Here is a tiny trained network, its code and every weight. The questions are about switching its units off for an input and a class, where a switched-off unit gives its printed mean instead of its output.

import numpy as np


def w(rows, s, z=0):
    codes = np.array(rows[::2]) - 128.0
    scale = np.full(codes.shape[1], s)
    scale[-1] = z or s
    return codes * scale


def f(y):
    return y / 2 * (1 + np.tanh(0.7978845608 * (y + 0.044715 * y**3)))


def log_softmax(a):
    a = a - a.max(-1, keepdims=True)
    return a - np.log(np.exp(a).sum(-1, keepdims=True))


def net(x, mask):
    res = np.array(x, float).reshape(1, 4) / 4 @ E
    y = f(res @ A[0][:, :-1].T + A[0][:, -1])
    res = res + np.where(mask, y, B[0][:, -1]) @ B[0][:, :-1]
    return log_softmax(res[-1] @ U[:, :-1].T + U[:, -1])


A, B = {}, {}
E = w([
[130,105,214,126,191,83,109,155,73,129],'x0',
[117,40,5,51,150,109,145,167,65,128],'x1',
[157,167,96,127,119,187,94,202,118,52],'x2',
[184,81,102,184,108,164,75,87,77,162],'x3',
],0.014)
A[0] = w([
[86,67,108,127,140,70,158,64,129,182,109],'n1',
[101,68,28,10,117,70,83,150,63,150,4],'n2',
[6,159,121,19,194,113,201,175,190,95,116],'n3',
[136,58,123,92,129,76,255,49,123,232,76],'n4',
[184,151,67,71,134,163,65,226,74,52,88],'n5',
[206,13,82,159,148,214,25,113,96,228,144],'n6',
],0.0083,0.0027)
B[0] = w([
[228,105,144,92,95,53,162,176,162,82,206],'n1',
[48,194,214,147,18,78,79,161,146,250,244],'n2',
[115,16,71,74,166,179,84,68,153,191,255],'n3',
[117,143,143,133,127,108,235,208,135,34,237],'n4',
[176,133,124,164,97,140,177,200,117,35,217],'n5',
[95,64,102,71,224,151,99,90,120,162,233],'n6',
],0.011,0.014)
U = w([
[104,19,85,31,209,188,82,80,94,185,116],'0',
[166,125,123,147,111,118,187,229,105,35,5],'1',
[56,236,211,181,68,112,45,117,146,254,254],'2',
],0.0089,0.0016)

Each question gives the input, the list of numbers given to net, and the class t.
The units are the neurons (one row each of A and B). Each row of codes is followed by its name. A weight is (code - 128) times the scale printed after its matrix; where a second scale follows, it is the last column's (A, B and U).
mask holds one flag per neuron, in row order. A switched-off neuron (its flag False) gives its mean, the last column of its row in B, instead of its output. The means were averaged over made-up inputs and are rounded, as every weight is.
A unit's drop is (log p(t) with every unit on - log p(t) with that unit switched off) / (log p(t) with every unit on - log p(t) with every unit switched off).
The circuit of an input: a set's keep is (log p(t) with only the set's units on - log p(t) with every unit switched off) / (log p(t) with every unit on - log p(t) with every unit switched off). Starting from all 6 units, units are removed one at a time, each time the one whose removal leaves the highest keep (on an exact tie, the one counted first), for as long as the keep stays at least 0.8.
units of the circuit, in order: the units of the circuit, biggest drop first
unit that matters most: the unit with the biggest drop
top k neurons: the k neurons with the biggest drops, biggest first
drop when u is switched off: that unit's drop, to one decimal
input [-1,-1,-7,3], class 1: unit that matters most : n4
input [-8,-6,0,-6], class 0: units of the circuit, in order : n2; n3
input [-3,7,-7,-5], class 1: top 3 neurons : n4; n1; n6
input [-4,-4,1,6], class 0: top 2 neurons : n2; n6
input [1,3,4,-5], class 0: top 2 neurons : n3; n4
input [-7,8,-4,-7], class 2: top 2 neurons : n2; n6
input [-6,5,7,4], class 1: top 2 neurons : n5; n3
input [-8,4,-7,-6], class 1: top 2 neurons : n4; n1
input [3,6,4,2], class 2: top 2 neurons : n2; n4
input [-1,-4,-6,6], class 0: top 2 neurons : n6; n5
input [-3,-6,-6,-1], class 1: top 2 neurons : n2; n4
input [7,-3,3,-6], class 0: drop when n2 is switched off : 0.2
input [4,-4,-6,-1], class 1: drop when n2 is switched off : 0.3
input [6,6,-7,-6], class 1: drop when n4 is switched off : 2.9
input [6,-4,-3,8], class 0: units of the circuit, in order : n6
